Below is a small trained network, with its code and all its weights. Each question gives an input and a class and asks what happens when units are switched off, that is, made to give their printed mean instead of their output.

import numpy as np


def w(rows, s, z=0):
    codes = np.array(rows[::2]) - 128.0
    scale = np.full(codes.shape[1], s)
    scale[-1] = z or s
    return codes * scale


def norm(h):
    return h / np.sqrt((h * h).mean(-1, keepdims=True) + 1e-5)


def f(y):
    return np.maximum(y, 0)


def log_softmax(a):
    a = a - a.max(-1, keepdims=True)
    return a - np.log(np.exp(a).sum(-1, keepdims=True))


def net(x, mask):
    res = np.array(x, float).reshape(1, 6) / 4 @ E
    u = 0
    for l in range(2):
        y = f(norm(res) @ A[l][:, :-1].T + A[l][:, -1])
        res = res + np.where(mask[u : u + 8], y, B[l][:, -1]) @ B[l][:, :-1]
        u += 8
    return log_softmax(norm(res)[-1] @ U[:, :-1].T + U[:, -1])


A, B = {}, {}
E = w([
[176,113,37,168,1,101,123,98,118],'x0',
[126,121,194,205,132,179,192,178,68],'x1',
[208,124,110,98,136,157,69,102,43],'x2',
[170,83,160,29,84,157,246,57,162],'x3',
[191,191,178,114,124,53,164,190,153],'x4',
[137,171,210,155,76,166,95,36,158],'x5',
],0.0048)
A[0] = w([
[178,168,177,89,167,134,85,69,27,163],'L0N0',
[184,91,89,143,58,126,110,152,168,14],'L0N1',
[144,135,58,50,187,51,39,56,214,20],'L0N2',
[213,160,135,2,180,144,38,112,61,24],'L0N3',
[11,140,169,117,106,103,146,137,202,62],'L0N4',
[60,178,52,173,177,204,153,54,146,133],'L0N5',
[68,166,116,112,92,60,158,151,180,250],'L0N6',
[178,201,71,182,67,98,138,86,120,144],'L0N7',
],0.0065,0.0015)
B[0] = w([
[113,152,165,174,103,187,165,206,181,246],'L0N0',
[69,146,173,133,76,198,175,174,174,200],'L0N1',
[127,108,253,225,109,94,213,119,111,246],'L0N2',
[148,97,19,106,116,129,103,173,180,241],'L0N3',
[143,172,3,241,32,185,99,165,177,216],'L0N4',
[191,134,128,55,159,95,143,45,84,227],'L0N5',
[193,132,99,85,155,163,48,155,83,228],'L0N6',
[70,133,144,93,202,134,121,123,192,255],'L0N7',
],0.0068,0.004)
A[1] = w([
[124,140,182,160,102,52,184,171,97,172],'L1N0',
[138,118,79,115,137,59,130,82,197,89],'L1N1',
[59,133,129,228,225,222,183,114,46,252],'L1N2',
[56,78,54,91,198,126,133,48,90,181],'L1N3',
[115,214,157,71,116,81,135,253,131,113],'L1N4',
[197,233,175,200,77,55,146,156,156,111],'L1N5',
[31,152,99,132,90,159,74,80,213,209],'L1N6',
[71,66,84,50,122,3,174,196,44,112],'L1N7',
],0.0057,0.0023)
B[1] = w([
[198,61,104,124,114,86,199,33,75,167],'L1N0',
[186,70,79,190,157,58,118,66,170,152],'L1N1',
[142,124,134,122,100,68,177,139,132,255],'L1N2',
[166,216,156,101,143,153,117,78,76,180],'L1N3',
[115,149,129,77,131,162,71,56,125,207],'L1N4',
[148,84,142,92,130,148,161,112,55,220],'L1N5',
[126,111,128,25,176,114,149,217,109,234],'L1N6',
[2,225,177,105,49,112,107,127,120,161],'L1N7',
],0.0071,0.006)
U = w([
[224,9,184,185,80,28,221,94,89,165],'0',
[230,118,3,165,103,228,155,185,207,146],'1',
[84,204,187,59,67,145,152,84,142,183],'2',
[226,186,135,56,119,126,150,28,79,99],'3',
[195,153,138,124,98,101,154,110,159,196],'4',
[97,125,156,63,115,150,185,140,178,106],'5',
[92,100,160,177,131,142,92,64,206,2],'6',
],0.0074,0.0043)

Each question gives the input, the list of numbers given to net, and the class t.
The units are the neurons (one row each of A and B). Each row of codes is followed by its name. A weight is (code - 128) times the scale printed after its matrix; where a second scale follows, it is the last column's (A, B and U).
mask holds one flag per neuron, layer by layer. A switched-off neuron (its flag False) gives its mean, the last column of its row in B, instead of its output. The means were averaged over made-up inputs and are rounded, as every weight is.
A unit's drop is (log p(t) with every unit on - log p(t) with that unit switched off) / (log p(t) with every unit on - log p(t) with every unit switched off).
The circuit of an input: a set's keep is (log p(t) with only the set's units on - log p(t) with every unit switched off) / (log p(t) with every unit on - log p(t) with every unit switched off). Starting from the 12 units with the biggest drops (on a tie, the unit counted first), units are removed one at a time, each time the one whose removal leaves the highest keep (on an exact tie, the one counted first), for as long as the keep stays at least 0.8.
circuit, biggest first: the units of the circuit, biggest drop first
most important unit: the unit with the biggest drop
k most important neurons: the k neurons with the biggest drops, biggest first
input [8,1,4,-1,-1,8], class 2: circuit, biggest first	(L0N7, L0N1)
input [5,-8,8,4,-3,-1], class 0: 2 most important neurons	(L0N2, L0N4)
input [6,-3,-1,4,-7,-3], class 3: most important unit	L1N3
input [4,2,-4,-2,3,3], class 1: 2 most important neurons	(L0N4, L0N6)
input [3,0,4,-6,-1,-6], class 2: 2 most important neurons	(L1N7, L0N4)
input [5,6,-6,-6,7,-8], class 2: circuit, biggest first	(L1N7, L1N4)
input [3,-1,0,-2,1,-7], class 2: circuit, biggest first	(L1N7, L0N4)
input [7,-2,3,1,-3,-1], class 5: 2 most important neurons	(L0N1, L0N7)
input [8,-1,-5,-2,-1,-8], class 2: 2 most important neurons	(L1N7, L0N4)
input [8,-5,1,-2,-1,5], class 5: circuit, biggest first	(L0N7, L0N1, L1N6)
input [6,2,-6,2,8,4], class 3: circuit, biggest first	(L0N6, L1N4)
input [-1,3,0,2,-8,-2], class 3: circuit, biggest first	(L1N3, L0N5)
input [-2,3,-5,-5,-5,1], class 1: 2 most important neurons	(L0N4, L0N2)
input [0,3,5,-5,-3,-6], class 2: circuit, biggest first	(L0N4, L1N7)
input [-7,-7,-1,0,-5,-6], class 0: 3 most important neurons	(L0N2, L1N1, L1N4)
input [8,0,-1,-3,-4,0], class 5: circuit, biggest first	(L1N6, L0N7)
input [4,-3,-8,4,6,-2], class 1: circuit, biggest first	(L0N4, L0N6)
input [5,-8,-8,-1,-8,-7], class 0: circuit, biggest first	(L0N2)
input [-4,4,-7,2,6,1], class 1: 3 most important neurons	(L0N4, L0N2, L0N6)
input [1,5,8,0,0,1], class 1: 2 most important neurons	(L0N3, L0N2)
